-40 59 -3 64
15 13 -20 -17
-24 -57 -52 10
->
-40 59
15 13

-25 -29 -18 9 -66
-54 -42 -17 -25 -24
25 -26 -47 -37 37
-23 -16 -1 -59 44
13 3 -16 -11 75
->
-25 -29
-54 -42

26 -33 83
56 28 70
-22 -79 46
->
26 -33
56 28

51 -21 -13 39
-14 73 13 -45
40 11 69 46
40 -45 16 80
7 33 -9 -12
->
51 -21
-14 73

-24 -11 1 67
-10 5 -16 -52
->
-24 -11
-10 5

16 -66 2 5 -17
5 -17 0 2 -6
14 -47 1 4 -12
->
16 -66
5 -17
---
-7 48 0 -44 35 33 -16
57 60 -17 57 -51 -63 -1
2 -45 -20 20 35 28 -11
22 41 0 -51 57 47 -52
0 -4 51 -33 -23 -66 -16
-18 -21 -61 -10 20 -20 10
-25 -31 -41 -51 12 14 -26
->
57 60 -17 57 -51 -63 -1
22 41 0 -51 57 47 -52
-18 -21 -61 -10 20 -20 10

61 -52
30 -45
54 38
-4 74
->
30 -45
-4 74

23 50 -74
41 60 28
23 -58 -12
-4 -64 23
23 78 34
-8 77 -36
-36 77 -34
36 57 -58
->
41 60 28
-4 -64 23
-8 77 -36
36 57 -58

28 28 -4
-27 -34 -16
13 -18 61
-14 -20 -15
-14 -29 17
-15 -27 18
->
-27 -34 -16
-14 -20 -15
-15 -27 18

71 34 -44 0 7 -15 -26 7 16 11
63 8 -12 -2 0 13 4 4 13 21
11 5 -12 2 -2 9 23 10 -8 -11
->
63 8 -12 -2 0 13 4 4 13 21

-15 -26 -19 30 4 -6
-55 -7 52 37 -4 41
-22 -15 -32 -24 40 -7
-13 25 -61 46 -20 58
45 -59 -59 46 -4 -16
51 -59 -17 -30 -25 26
-15 1 -43 -16 29 53
-33 -73 65 -15 75 -32
-69 41 10 -41 -44 63
->
-55 -7 52 37 -4 41
-13 25 -61 46 -20 58
51 -59 -17 -30 -25 26
-33 -73 65 -15 75 -32

58 -19 -1 21 -52 -18 6
5 22 6 -22 -13 -5 -19
85 -36 -4 34 54 -12 -32
->
5 22 6 -22 -13 -5 -19

62 -35 -23 21 -13
53 -44 -48 19 7
10 6 16 -27 -5
62 -38 -25 27 -16
62 -37 -23 25 -16
13 19 25 -33 -10
50 -30 -40 25 -14
52 -28 -41 30 -11
15 16 27 -29 -7
11 16 19 -32 -3
->
53 -44 -48 19 7
62 -38 -25 27 -16
13 19 25 -33 -10
52 -28 -41 30 -11
11 16 19 -32 -3

24 36 -56
-76 -78 31
72 24 72
42 65 -51
-12 -5 -8
->
-76 -78 31
42 65 -51
---
-15 23 -13 -36 16 -41 -28 41
24 14 0 33 -1 -7 -1 -51
8 -53 66 -24 -59 28 -37 24
26 13 5 24 -15 0 -2 -46
-21 42 -17 -1 27 -37 -18 52
-55 4 -23 65 59 -27 -26 -27
46 -13 -43 -18 -38 30 84 6
-29 35 8 -15 14 -47 -45 42
->
46 -13 -43 -18 -38 30 84 6
26 13 5 24 -15 0 -2 -46
24 14 0 33 -1 -7 -1 -51
8 -53 66 -24 -59 28 -37 24
-15 23 -13 -36 16 -41 -28 41
-21 42 -17 -1 27 -37 -18 52
-29 35 8 -15 14 -47 -45 42
-55 4 -23 65 59 -27 -26 -27

4 29 8 -23 -2 -2 29 66 -14 -7
-8 -1 2 3 -43 -10 -22 -21 63 11
-38 -15 -37 -14 -14 -2 23 20 15 53
-27 -20 5 -28 -1 23 12 28 15 29
28 7 27 9 -6 1 -38 -35 15 -36
->
28 7 27 9 -6 1 -38 -35 15 -36
4 29 8 -23 -2 -2 29 66 -14 -7
-8 -1 2 3 -43 -10 -22 -21 63 11
-27 -20 5 -28 -1 23 12 28 15 29
-38 -15 -37 -14 -14 -2 23 20 15 53

53 -26 -8 37 6 3 45 -28 17
-9 -32 44 35 -63 -78 -26 10 10
1 -14 -37 -28 23 68 10 19 29
22 -10 -9 11 -11 -45 46 -25 -6
-23 37 15 -37 5 -27 -3 -24 -26
-32 21 -17 -52 -12 -32 8 -14 -26
->
53 -26 -8 37 6 3 45 -28 17
22 -10 -9 11 -11 -45 46 -25 -6
1 -14 -37 -28 23 68 10 19 29
-9 -32 44 35 -63 -78 -26 10 10
-23 37 15 -37 5 -27 -3 -24 -26
-32 21 -17 -52 -12 -32 8 -14 -26

27 -7 -1 33
28 -12 13 23
-24 6 -43 -7
-27 61 -26 33
->
28 -12 13 23
27 -7 -1 33
-24 6 -43 -7
-27 61 -26 33

8 8 -25 -46
-4 -33 -19 -2
-5 38 66 -36
7 -14 37 -19
-30 5 -24 -10
32 3 17 -8
-10 24 19 18
33 -29 19 47
-7 -15 -7 -25
-2 -38 -33 25
->
33 -29 19 47
32 3 17 -8
8 8 -25 -46
7 -14 37 -19
-2 -38 -33 25
-4 -33 -19 -2
-5 38 66 -36
-7 -15 -7 -25
-10 24 19 18
-30 5 -24 -10

-27 -65 35 57 -45 -46 60 35
-31 -1 24 41 36 2 -22 -41
22 -67 5 62 -39 -44 61 16
->
22 -67 5 62 -39 -44 61 16
-27 -65 35 57 -45 -46 60 35
-31 -1 24 41 36 2 -22 -41

-2 -19 -30 39 33 15
27 -15 15 -10 -11 -36
-5 29 -56 35 31 1
69 -15 -3 13 39 40
6 -1 -21 10 23 22
0 6 29 -6 -18 -3
-28 -7 16 -18 -12 1
-24 -22 -18 60 4 -35
-31 29 -75 22 28 11
4 0 3 -5 -1 5
->
69 -15 -3 13 39 40
27 -15 15 -10 -11 -36
6 -1 -21 10 23 22
4 0 3 -5 -1 5
0 6 29 -6 -18 -3
-2 -19 -30 39 33 15
-5 29 -56 35 31 1
-24 -22 -18 60 4 -35
-28 -7 16 -18 -12 1
-31 29 -75 22 28 11

-17 5 10 -49 10 -2 36 14 -6 -13
22 -2 -10 31 -2 1 18 -15 13 -9
24 14 16 16 -11 6 -16 5 -6 4
-7 4 8 29 -3 -5 -21 6 -23 0
4 8 0 6 -4 1 7 17 2 7
6 -9 11 -24 -12 0 32 4 4 11
9 2 4 8 -3 -9 33 0 19 -6
-6 0 -5 -60 29 -6 32 -9 8 -8
->
24 14 16 16 -11 6 -16 5 -6 4
22 -2 -10 31 -2 1 18 -15 13 -9
9 2 4 8 -3 -9 33 0 19 -6
6 -9 11 -24 -12 0 32 4 4 11
4 8 0 6 -4 1 7 17 2 7
-6 0 -5 -60 29 -6 32 -9 8 -8
-7 4 8 29 -3 -5 -21 6 -23 0
-17 5 10 -49 10 -2 36 14 -6 -13
